Below are the code and all the weights of a small trained network. Each question names an input and a class and asks about switching units off, where a switched-off unit gives its printed mean instead of its output.

import numpy as np


def w(rows, s, z=0):
    codes = np.array(rows[::2]) - 128.0
    scale = np.full(codes.shape[1], s)
    scale[-1] = z or s
    return codes * scale


def norm(h):
    return h / np.sqrt((h * h).mean(-1, keepdims=True) + 1e-5)


def f(y):
    return y / 2 * (1 + np.tanh(0.7978845608 * (y + 0.044715 * y**3)))


def log_softmax(a):
    a = a - a.max(-1, keepdims=True)
    return a - np.log(np.exp(a).sum(-1, keepdims=True))


def net(x, mask):
    res = np.array(x, float).reshape(1, 8) / 4 @ E
    u = 0
    for l in range(2):
        y = f(norm(res) @ A[l][:, :-1].T + A[l][:, -1])
        res = res + np.where(mask[u : u + 13], y, B[l][:, -1]) @ B[l][:, :-1]
        u += 13
    return log_softmax(norm(res)[-1] @ U[:, :-1].T + U[:, -1])


A, B = {}, {}
E = w([
[119,123,152,3,181,127,97],'x0',
[130,124,134,133,132,140,120],'x1',
[130,128,122,124,127,122,133],'x2',
[129,132,126,127,125,121,130],'x3',
[117,104,122,125,130,148,137],'x4',
[189,67,171,126,66,119,142],'x5',
[135,130,133,133,132,132,121],'x6',
[108,70,89,133,158,82,48],'x7',
],0.0053)
A[0] = w([
[223,145,159,85,121,173,179,115],'0.n1',
[138,200,137,71,175,180,182,76],'0.n2',
[93,107,118,183,112,92,119,104],'0.n3',
[171,82,197,2,98,114,110,61],'0.n4',
[138,125,88,142,136,120,192,116],'0.n5',
[191,124,127,139,145,100,128,138],'0.n6',
[107,175,63,221,148,143,148,156],'0.n7',
[199,84,148,196,91,108,159,90],'0.n8',
[125,188,167,126,171,80,89,135],'0.n9',
[169,96,151,123,110,126,173,83],'0.n10',
[171,56,228,65,87,103,119,57],'0.n11',
[157,98,110,158,40,139,145,77],'0.n12',
[173,186,159,144,58,189,199,254],'0.n13',
],0.0076,0.005)
B[0] = w([
[46,127,147,93,148,126,137,170],'0.n1',
[127,61,213,70,35,212,100,165],'0.n2',
[106,147,19,105,65,160,122,152],'0.n3',
[100,193,28,216,146,178,168,187],'0.n4',
[86,100,126,132,144,136,118,138],'0.n5',
[65,127,119,181,92,212,120,137],'0.n6',
[126,193,58,120,175,174,87,214],'0.n7',
[179,115,196,19,73,91,95,181],'0.n8',
[139,34,128,130,127,201,176,149],'0.n9',
[115,198,146,161,119,46,117,138],'0.n10',
[124,219,46,192,149,143,86,173],'0.n11',
[194,114,169,100,129,76,81,162],'0.n12',
[68,127,167,163,254,108,208,253],'0.n13',
],0.0053,0.0078)
A[1] = w([
[96,131,93,173,218,189,134,250],'1.n1',
[195,31,110,58,202,99,118,200],'1.n2',
[132,98,207,136,141,43,159,59],'1.n3',
[165,173,99,160,138,90,82,205],'1.n4',
[151,100,151,89,102,42,55,45],'1.n5',
[117,120,217,132,122,120,162,113],'1.n6',
[162,186,154,110,87,129,117,4],'1.n7',
[87,100,154,98,30,182,156,164],'1.n8',
[178,96,156,147,45,64,88,48],'1.n9',
[86,115,139,146,83,100,112,46],'1.n10',
[125,114,253,138,140,80,140,207],'1.n11',
[204,104,162,124,30,104,86,1],'1.n12',
[140,129,52,154,104,144,38,188],'1.n13',
],0.0075,0.0013)
B[1] = w([
[108,108,175,153,131,72,164,254],'1.n1',
[100,207,134,212,140,119,190,157],'1.n2',
[183,91,51,168,63,165,11,157],'1.n3',
[121,80,121,55,89,144,129,166],'1.n4',
[56,131,186,82,192,148,160,145],'1.n5',
[155,145,46,110,97,109,76,158],'1.n6',
[118,113,119,107,142,212,148,118],'1.n7',
[154,67,114,73,72,182,93,133],'1.n8',
[67,129,154,58,168,215,193,150],'1.n9',
[142,182,110,125,130,162,109,119],'1.n10',
[200,120,54,136,67,105,62,177],'1.n11',
[87,105,152,119,145,159,176,146],'1.n12',
[254,120,143,106,48,129,86,207],'1.n13',
],0.0069,0.0081)
U = w([
[39,180,174,187,238,51,225,254],'0',
[221,136,42,169,78,72,61,80],'1',
[96,66,187,1,97,202,150,9],'2',
],0.0091,0.00052)

Each question gives the input, the list of numbers given to net, and the class t.
The units are the neurons (one row each of A and B). Each row of codes is followed by its name. A weight is (code - 128) times the scale printed after its matrix; where a second scale follows, it is the last column's (A, B and U).
mask holds one flag per neuron, layer by layer. A switched-off neuron (its flag False) gives its mean, the last column of its row in B, instead of its output. The means were averaged over made-up inputs and are rounded, as every weight is.
A unit's drop is (log p(t) with every unit on - log p(t) with that unit switched off) / (log p(t) with every unit on - log p(t) with every unit switched off).
The circuit of an input: a set's keep is (log p(t) with only the set's units on - log p(t) with every unit switched off) / (log p(t) with every unit on - log p(t) with every unit switched off). Starting from the 12 units with the biggest drops (on a tie, the unit counted first), units are removed one at a time, each time the one whose removal leaves the highest keep (on an exact tie, the one counted first), for as long as the keep stays at least 0.8.
circuit, biggest first: the units of the circuit, biggest drop first
k most important neurons: the k neurons with the biggest drops, biggest first
k most important neurons of layer l: the k neurons of layer l with the biggest drops, biggest first
drop when u is switched off: that unit's drop, to one decimal
input [4,-1,-4,-2,-2,3,-2,1], class 1: circuit, biggest first -> [0.n11]
input [8,8,3,-7,-6,2,-1,-7], class 0: circuit, biggest first -> [0.n4 1.n13]
input [8,0,-1,-2,3,4,-8,6], class 1: 2 most important neurons -> [0.n13 0.n4]
input [0,-3,7,0,5,6,-2,-3], class 1: 4 most important neurons -> [0.n8 0.n7 0.n12 1.n3]
input [-6,0,2,-5,3,-1,0,0], class 0: 2 most important neurons -> [0.n13 1.n11]
input [0,8,4,-8,7,5,8,8], class 2: 2 most important neurons -> [0.n13 0.n7]
input [7,-4,-2,-7,-7,0,-3,3], class 0: 2 most important neurons -> [0.n3 0.n9]
input [-4,4,-1,-7,6,1,-8,2], class 2: 4 most important neurons -> [0.n13 0.n8 0.n4 0.n12]
input [5,5,-4,-5,3,-2,7,1], class 0: 3 most important neurons of layer 1 -> [1.n2 1.n4 1.n13]
input [-3,8,1,8,0,-2,8,0], class 0: 3 most important neurons of layer 1 -> [1.n11 1.n1 1.n3]
input [-4,2,-8,4,-8,-7,3,2], class 1: 2 most important neurons -> [0.n13 1.n13]
input [3,2,0,8,7,6,1,2], class 1: drop when 0.n13 is switched off -> 1.3
input [-2,2,6,2,5,4,-7,8], class 2: drop when 0.n13 is switched off -> 1.3
input [2,-1,-5,8,1,8,3,-7], class 0: circuit, biggest first -> [0.n13]
input [-3,7,4,-8,-2,6,1,7], class 2: drop when 0.n12 is switched off -> 0.0
